Below is a small trained network, with its code and all its weights. Each question gives an input and a class and asks what happens when units are switched off, that is, made to give their printed mean instead of their output.

import numpy as np


def w(rows, s, z=0):
    codes = np.array(rows[::2]) - 128.0
    scale = np.full(codes.shape[1], s)
    scale[-1] = z or s
    return codes * scale


def norm(h):
    return h / np.sqrt((h * h).mean(-1, keepdims=True) + 1e-5)


def f(y):
    return y / 2 * (1 + np.tanh(0.7978845608 * (y + 0.044715 * y**3)))


def log_softmax(a):
    a = a - a.max(-1, keepdims=True)
    return a - np.log(np.exp(a).sum(-1, keepdims=True))


def net(x, mask):
    res = np.array(x, float).reshape(1, 8) / 4 @ E
    u = 0
    for l in range(4):
        y = f(norm(res) @ A[l][:, :-1].T + A[l][:, -1])
        res = res + np.where(mask[u : u + 3], y, B[l][:, -1]) @ B[l][:, :-1]
        u += 3
    return log_softmax(norm(res)[-1] @ U[:, :-1].T + U[:, -1])


A, B = {}, {}
E = w([
[154,106,165,122,146,96,48,24,122],'x0',
[144,227,76,140,42,149,28,1,206],'x1',
[134,122,116,105,157,137,152,133,164],'x2',
[162,65,191,162,107,207,158,187,113],'x3',
[207,75,102,84,188,240,131,69,95],'x4',
[148,66,61,87,189,158,135,188,244],'x5',
[221,94,173,89,152,188,85,118,112],'x6',
[149,135,84,203,123,145,108,184,65],'x7',
],0.0073)
A[0] = w([
[100,182,159,81,62,55,137,58,252,2],'0.n0',
[224,58,251,48,102,93,30,2,68,103],'0.n1',
[199,185,224,170,69,213,164,109,63,28],'0.n2',
],0.0049,0.0039)
B[0] = w([
[94,220,78,115,57,59,61,111,158,190],'0.n0',
[183,145,238,111,192,170,212,99,189,255],'0.n1',
[194,108,237,253,7,125,56,175,138,160],'0.n2',
],0.0071,0.0033)
A[1] = w([
[126,170,100,149,52,154,162,74,185,255],'1.n0',
[58,204,117,147,92,115,147,113,173,23],'1.n1',
[99,16,177,55,166,91,253,165,210,178],'1.n2',
],0.007,0.002)
B[1] = w([
[209,86,170,53,76,11,160,227,208,194],'1.n0',
[84,129,191,81,254,35,98,213,171,179],'1.n1',
[224,213,119,146,156,147,195,74,151,255],'1.n2',
],0.009,0.0069)
A[2] = w([
[236,143,69,101,42,153,33,63,202,219],'2.n0',
[60,58,78,251,133,93,106,141,79,1],'2.n1',
[172,21,111,107,191,254,146,119,20,200],'2.n2',
],0.0061,0.0015)
B[2] = w([
[164,151,98,185,243,177,224,233,110,246],'2.n0',
[182,242,79,42,162,93,232,106,48,148],'2.n1',
[186,73,59,66,189,138,63,71,255,255],'2.n2',
],0.0062,0.0037)
A[3] = w([
[169,42,19,90,153,196,149,254,146,171],'3.n0',
[223,169,189,122,127,74,102,116,100,240],'3.n1',
[200,137,97,140,100,87,217,213,145,251],'3.n2',
],0.0072,0.0026)
B[3] = w([
[135,119,227,90,224,128,208,22,197,208],'3.n0',
[52,69,48,155,193,255,163,70,154,209],'3.n1',
[142,132,84,118,128,224,123,72,118,255],'3.n2',
],0.0093,0.0095)
U = w([
[84,160,106,94,96,22,56,160,152,145],'0',
[113,153,120,156,109,154,157,152,1,72],'1',
[183,145,143,89,200,172,147,81,187,211],'2',
[159,91,171,147,60,151,59,134,70,4],'3',
],0.013,0.0033)

Each question gives the input, the list of numbers given to net, and the class t.
The units are the neurons (one row each of A and B). Each row of codes is followed by its name. A weight is (code - 128) times the scale printed after its matrix; where a second scale follows, it is the last column's (A, B and U).
mask holds one flag per neuron, layer by layer. A switched-off neuron (its flag False) gives its mean, the last column of its row in B, instead of its output. The means were averaged over made-up inputs and are rounded, as every weight is.
A unit's drop is (log p(t) with every unit on - log p(t) with that unit switched off) / (log p(t) with every unit on - log p(t) with every unit switched off).
The circuit of an input: a set's keep is (log p(t) with only the set's units on - log p(t) with every unit switched off) / (log p(t) with every unit on - log p(t) with every unit switched off). Starting from all 12 units, units are removed one at a time, each time the one whose removal leaves the highest keep (on an exact tie, the one counted first), for as long as the keep stays at least 0.8.
circuit, biggest first: the units of the circuit, biggest drop first
k most important neurons: the k neurons with the biggest drops, biggest first
top k neurons in layer l: the k neurons of layer l with the biggest drops, biggest first
input [4,-4,0,-5,-7,0,2,0], class 0: most important neuron	(0.n1)
input [7,-5,-1,5,2,-6,-8,1], class 1: 4 most important neurons	(3.n0, 1.n2, 0.n2, 3.n2)
input [6,-4,0,-1,-1,-4,-7,-5], class 0: circuit, biggest first	(3.n2, 3.n0, 2.n0)
input [8,5,4,-5,-2,0,-4,1], class 0: 2 most important neurons	(1.n2, 3.n0)
input [-1,-4,-2,6,2,-7,4,6], class 3: circuit, biggest first	(0.n2, 1.n2)
input [0,-5,-7,1,-1,-4,-8,-7], class 1: 4 most important neurons	(3.n0, 0.n1, 2.n2, 1.n0)
input [-6,7,7,5,8,-8,-5,2], class 1: 3 most important neurons	(0.n2, 2.n2, 1.n1)
input [2,0,-5,-2,3,-6,-1,8], class 1: top 2 neurons in layer 3	(3.n0, 3.n2)
input [-3,8,-3,5,-2,-5,5,1], class 3: 2 most important neurons	(0.n2, 3.n0)
input [-4,0,-8,6,0,-2,5,5], class 3: 3 most important neurons	(0.n2, 1.n2, 2.n0)
input [1,-8,-5,-7,2,-3,-5,2], class 1: 2 most important neurons	(3.n0, 0.n1)
input [-7,4,2,-8,-5,1,4,8], class 0: 2 most important neurons	(1.n1, 1.n2)
input [4,1,4,4,-2,-6,-5,3], class 1: 3 most important neurons	(3.n0, 1.n2, 2.n2)
input [7,-3,-5,7,-5,-1,-1,2], class 1: top 2 neurons in layer 1	(1.n2, 1.n0)
input [-2,5,6,-5,-2,-5,1,-1], class 0: top neuron in layer 3	(3.n0)
